Here is a tiny trained network, its code and every weight. The questions are about switching its units off for an input and a class, where a switched-off unit gives its printed mean instead of its output.

import numpy as np


def w(rows, s, z=0):
    codes = np.array(rows[::2]) - 128.0
    scale = np.full(codes.shape[1], s)
    scale[-1] = z or s
    return codes * scale


def norm(h):
    return h / np.sqrt((h * h).mean(-1, keepdims=True) + 1e-5)


def f(y):
    return np.maximum(y, 0)


def log_softmax(a):
    a = a - a.max(-1, keepdims=True)
    return a - np.log(np.exp(a).sum(-1, keepdims=True))


def net(x, mask):
    res = np.array(x, float).reshape(1, 5) / 4 @ E
    u = 0
    for l in range(4):
        y = f(norm(res) @ A[l][:, :-1].T + A[l][:, -1])
        res = res + np.where(mask[u : u + 13], y, B[l][:, -1]) @ B[l][:, :-1]
        u += 13
    return log_softmax(norm(res)[-1] @ U[:, :-1].T + U[:, -1])


A, B = {}, {}
E = w([
[215,27,134,166,175,47,132,106,162,200,135,170],'x0',
[170,206,161,210,99,77,128,86,148,67,169,156],'x1',
[254,158,99,97,98,199,185,102,78,124,165,166],'x2',
[178,186,193,114,191,161,178,145,168,102,110,117],'x3',
[94,158,115,189,120,133,190,67,108,182,74,108],'x4',
],0.0075)
A[0] = w([
[149,92,96,75,90,131,79,138,136,68,158,90,118],'0.n0',
[115,91,55,105,124,184,93,162,112,163,119,131,49],'0.n1',
[71,132,93,162,123,145,82,124,61,110,158,145,133],'0.n2',
[58,89,141,108,167,141,152,117,226,143,118,104,128],'0.n3',
[84,132,99,150,112,138,154,90,157,113,138,174,112],'0.n4',
[141,87,82,154,67,141,116,119,67,142,188,117,71],'0.n5',
[94,155,81,140,105,117,201,92,98,194,72,87,113],'0.n6',
[90,149,121,137,131,203,129,151,142,71,120,91,64],'0.n7',
[176,148,155,93,102,74,152,102,146,193,135,182,169],'0.n8',
[166,100,95,86,145,140,81,254,116,141,140,107,111],'0.n9',
[142,156,144,91,169,49,47,122,118,79,191,100,130],'0.n10',
[168,175,173,113,164,169,167,147,207,139,45,98,2],'0.n11',
[141,161,115,97,27,187,212,188,81,140,173,128,101],'0.n12',
],0.006,0.0047)
B[0] = w([
[92,93,155,186,77,179,194,95,212,141,195,127,193],'0.n0',
[128,167,116,93,207,84,160,13,147,122,146,52,187],'0.n1',
[144,184,189,102,42,115,129,96,142,116,91,83,206],'0.n2',
[181,191,120,165,102,105,179,176,121,136,56,176,226],'0.n3',
[158,128,151,160,83,111,136,117,158,116,144,190,165],'0.n4',
[142,175,121,72,99,77,102,152,135,196,168,135,197],'0.n5',
[29,65,125,164,118,224,164,120,217,133,237,253,249],'0.n6',
[137,175,105,79,85,163,72,89,239,117,18,151,195],'0.n7',
[214,191,90,164,87,164,100,87,208,131,56,166,244],'0.n8',
[88,129,125,172,159,202,114,111,159,138,157,223,223],'0.n9',
[98,128,161,199,105,172,139,106,128,171,133,209,201],'0.n10',
[130,180,236,98,107,129,171,68,108,180,131,123,181],'0.n11',
[146,173,66,128,101,87,186,218,100,91,88,173,252],'0.n12',
],0.0053,0.0042)
A[1] = w([
[100,96,43,152,111,44,82,87,95,163,187,100,134],'1.n0',
[115,96,154,32,194,179,187,173,93,202,85,36,193],'1.n1',
[110,172,155,169,119,125,105,163,119,121,169,138,93],'1.n2',
[108,83,86,85,64,78,69,116,129,148,157,73,37],'1.n3',
[119,127,63,117,214,185,150,115,95,175,140,124,5],'1.n4',
[168,140,204,104,254,100,183,119,131,143,139,162,107],'1.n5',
[121,146,94,180,85,140,170,74,200,164,121,170,175],'1.n6',
[144,217,111,175,154,100,108,121,145,66,158,56,71],'1.n7',
[175,76,88,125,153,161,61,113,177,163,33,106,28],'1.n8',
[114,58,182,77,158,204,141,137,92,180,103,100,27],'1.n9',
[75,55,82,93,141,144,187,139,150,125,130,121,128],'1.n10',
[100,156,165,89,53,125,167,169,155,169,158,124,130],'1.n11',
[199,99,120,108,149,116,232,149,70,95,131,131,29],'1.n12',
],0.006,0.0019)
B[1] = w([
[172,160,254,39,103,180,133,118,80,200,116,56,166],'1.n0',
[119,223,63,141,133,13,51,45,197,134,205,121,170],'1.n1',
[116,107,91,89,178,133,119,103,164,72,191,120,149],'1.n2',
[134,145,177,112,53,121,144,145,83,145,142,150,144],'1.n3',
[138,98,69,143,171,91,142,59,134,120,166,129,149],'1.n4',
[132,121,184,20,45,137,126,120,139,167,138,87,172],'1.n5',
[154,103,131,68,208,124,88,116,38,120,115,163,255],'1.n6',
[109,152,89,118,136,108,82,58,134,161,110,147,151],'1.n7',
[183,109,102,133,131,95,105,108,137,104,110,154,157],'1.n8',
[98,158,127,142,125,70,50,29,147,139,217,123,151],'1.n9',
[134,175,108,139,155,108,50,114,171,65,179,183,166],'1.n10',
[178,90,141,102,197,176,84,113,97,136,39,138,178],'1.n11',
[127,145,50,100,124,131,120,162,71,222,158,96,153],'1.n12',
],0.0061,0.0087)
A[2] = w([
[2,101,209,201,157,23,114,207,139,98,90,74,116],'2.n0',
[111,122,120,176,122,74,115,177,152,125,104,69,114],'2.n1',
[149,196,189,246,150,76,116,101,91,93,216,109,3],'2.n2',
[152,109,149,188,130,103,91,187,94,102,152,136,109],'2.n3',
[81,127,60,198,58,139,192,18,71,224,92,126,153],'2.n4',
[128,136,123,167,57,67,100,119,65,118,140,167,113],'2.n5',
[96,143,176,103,134,105,39,97,188,129,51,180,128],'2.n6',
[196,165,173,143,108,120,139,116,37,105,74,171,128],'2.n7',
[111,157,209,102,149,127,136,155,150,152,109,90,100],'2.n8',
[105,108,97,76,81,164,93,133,135,210,134,121,119],'2.n9',
[91,142,127,193,172,143,239,104,129,178,88,125,98],'2.n10',
[146,86,163,97,135,179,134,220,165,121,200,87,115],'2.n11',
[194,98,158,111,152,103,142,105,140,226,193,188,201],'2.n12',
],0.0065,0.0041)
B[2] = w([
[254,250,10,198,105,150,139,250,83,182,125,205,154],'2.n0',
[201,133,79,111,81,159,161,190,137,99,121,128,132],'2.n1',
[127,142,50,85,122,82,45,25,171,76,166,88,142],'2.n2',
[161,114,125,178,78,174,158,62,195,138,155,91,133],'2.n3',
[164,146,172,140,71,146,63,186,215,107,190,143,194],'2.n4',
[172,207,190,36,180,136,156,101,119,130,125,96,158],'2.n5',
[133,122,34,129,146,126,190,147,40,136,191,101,216],'2.n6',
[31,89,63,111,187,90,86,146,137,153,170,97,188],'2.n7',
[158,194,167,134,91,141,160,199,51,128,161,129,145],'2.n8',
[155,170,187,184,72,70,84,106,83,99,183,72,167],'2.n9',
[156,68,153,187,79,207,56,178,169,92,219,181,144],'2.n10',
[102,122,122,193,98,128,87,96,144,146,167,160,137],'2.n11',
[29,96,103,134,102,150,145,188,115,57,35,68,247],'2.n12',
],0.0055,0.011)
A[3] = w([
[113,88,176,184,116,182,132,133,190,124,213,164,40],'3.n0',
[161,145,73,69,194,184,194,101,109,148,138,131,252],'3.n1',
[63,207,147,96,67,151,121,125,126,90,105,154,111],'3.n2',
[106,138,137,167,134,169,167,62,157,209,94,130,72],'3.n3',
[113,162,122,108,182,67,100,21,208,94,103,123,45],'3.n4',
[236,2,182,187,170,34,137,105,143,204,62,116,87],'3.n5',
[201,122,31,136,131,146,213,158,62,197,165,105,56],'3.n6',
[70,162,127,118,70,140,126,130,112,90,103,76,59],'3.n7',
[173,186,173,121,189,103,143,85,114,121,174,125,47],'3.n8',
[80,181,145,108,111,134,172,98,131,57,57,102,64],'3.n9',
[184,124,190,16,34,161,137,116,70,166,174,153,136],'3.n10',
[80,80,82,89,83,125,102,186,183,185,226,114,175],'3.n11',
[137,193,252,88,239,138,191,160,191,172,135,77,31],'3.n12',
],0.0072,0.0024)
B[3] = w([
[10,63,211,164,159,183,78,168,125,86,198,177,162],'3.n0',
[70,120,94,163,118,76,91,144,81,112,132,123,248],'3.n1',
[204,2,160,110,154,150,159,126,164,146,99,118,249],'3.n2',
[164,84,157,148,104,164,52,155,168,91,185,174,138],'3.n3',
[119,129,97,95,123,97,107,94,120,143,161,123,189],'3.n4',
[94,113,86,5,111,252,218,123,135,97,103,81,198],'3.n5',
[168,174,130,164,160,91,142,205,104,71,94,159,207],'3.n6',
[137,86,87,78,174,116,209,126,111,144,88,102,175],'3.n7',
[67,129,126,149,134,70,102,110,189,203,134,114,167],'3.n8',
[142,45,116,70,96,152,168,132,143,142,126,97,170],'3.n9',
[84,145,175,208,137,98,139,140,158,186,102,86,254],'3.n10',
[184,188,162,163,126,120,154,97,167,111,142,163,234],'3.n11',
[145,122,234,170,7,95,102,108,80,200,138,84,165],'3.n12',
],0.0079,0.0069)
U = w([
[126,90,68,47,124,199,196,135,140,105,80,88,169],'0',
[169,226,58,212,124,82,138,222,101,131,113,165,157],'1',
[98,162,71,108,148,39,74,5,167,132,194,121,145],'2',
[117,141,247,149,70,93,123,124,121,204,124,62,156],'3',
[82,102,171,187,140,197,91,144,169,87,187,214,137],'4',
[50,94,130,140,222,85,103,146,30,93,89,130,114],'5',
[139,155,178,147,215,125,118,71,85,102,89,137,3],'6',
[139,159,171,148,182,126,108,79,112,89,84,132,10],'7',
],0.014,0.006)

Each question gives the input, the list of numbers given to net, and the class t.
The units are the neurons (one row each of A and B). Each row of codes is followed by its name. A weight is (code - 128) times the scale printed after its matrix; where a second scale follows, it is the last column's (A, B and U).
mask holds one flag per neuron, layer by layer. A switched-off neuron (its flag False) gives its mean, the last column of its row in B, instead of its output. The means were averaged over made-up inputs and are rounded, as every weight is.
A unit's drop is (log p(t) with every unit on - log p(t) with that unit switched off) / (log p(t) with every unit on - log p(t) with every unit switched off).
The circuit of an input: a set's keep is (log p(t) with only the set's units on - log p(t) with every unit switched off) / (log p(t) with every unit on - log p(t) with every unit switched off). Starting from the 12 units with the biggest drops (on a tie, the unit counted first), units are removed one at a time, each time the one whose removal leaves the highest keep (on an exact tie, the one counted first), for as long as the keep stays at least 0.8.
units of the circuit, in order: the units of the circuit, biggest drop first
unit that matters most: the unit with the biggest drop
top k neurons: the k neurons with the biggest drops, biggest first
k most important neurons of layer l: the k neurons of layer l with the biggest drops, biggest first
input [4,-5,2,6,-4], class 3: top 2 neurons => [1.n5, 0.n11]
input [6,-7,3,-2,-8], class 4: 2 most important neurons of layer 0 => [0.n9, 0.n0]
input [-2,-8,-7,-4,3], class 2: unit that matters most => 1.n1
input [-2,-7,6,-7,-5], class 2: units of the circuit, in order => [0.n1, 1.n10, 1.n1]
input [-7,4,-8,4,-6], class 1: top 3 neurons => [2.n0, 2.n12, 3.n5]
input [-5,-2,-4,-5,-5], class 0: top 4 neurons => [0.n2, 0.n6, 3.n7, 2.n4]
input [4,-1,7,8,-1], class 3: 2 most important neurons of layer 2 => [2.n6, 2.n0]
input [-8,6,7,5,5], class 0: units of the circuit, in order => [3.n9, 3.n2]
input [1,0,6,7,8], class 4: top 3 neurons => [0.n6, 2.n10, 2.n6]
input [2,-5,-3,0,5], class 2: top 3 neurons => [1.n10, 1.n1, 0.n10]
input [-4,-3,-3,-5,-6], class 4: top 2 neurons => [0.n9, 0.n0]
input [-5,-6,7,8,5], class 3: units of the circuit, in order => [0.n11, 3.n12]
input [-7,-4,7,-8,7], class 3: units of the circuit, in order => [3.n10, 2.n4]
input [7,3,-2,-4,4], class 0: units of the circuit, in order => [3.n5]
input [6,7,-7,-2,0], class 1: top 3 neurons => [2.n0, 2.n6, 1.n1]
input [-7,2,1,6,8], class 4: units of the circuit, in order => [0.n6, 2.n10]
input [-5,-6,-4,-6,7], class 4: top 3 neurons => [0.n6, 2.n12, 2.n4]
input [-8,6,-8,-8,4], class 0: units of the circuit, in order => [3.n2, 3.n7, 3.n9]
input [5,-2,-6,5,6], class 1: units of the circuit, in order => [2.n0, 2.n6]
input [2,-5,-3,-5,3], class 2: unit that matters most => 1.n10
input [-4,-6,5,-1,1], class 2: units of the circuit, in order => [0.n1, 1.n1]
input [5,5,1,2,-1], class 0: units of the circuit, in order => [3.n5, 1.n1, 1.n10]
input [3,-1,3,6,5], class 3: top 2 neurons => [1.n5, 0.n11]
input [-2,6,4,-7,-8], class 4: top 3 neurons => [0.n0, 0.n10, 1.n2]
input [-2,8,7,2,4], class 2: top 2 neurons => [2.n2, 2.n6]
input [-5,-3,-6,5,8], class 4: top 3 neurons => [0.n6, 2.n12, 2.n10]
input [1,3,3,1,1], class 5: 2 most important neurons of layer 1 => [1.n6, 1.n1]
input [4,-1,-1,6,8], class 4: units of the circuit, in order => [2.n10]
input [1,5,-4,-3,6], class 4: top 4 neurons => [0.n6, 2.n4, 1.n1, 2.n10]
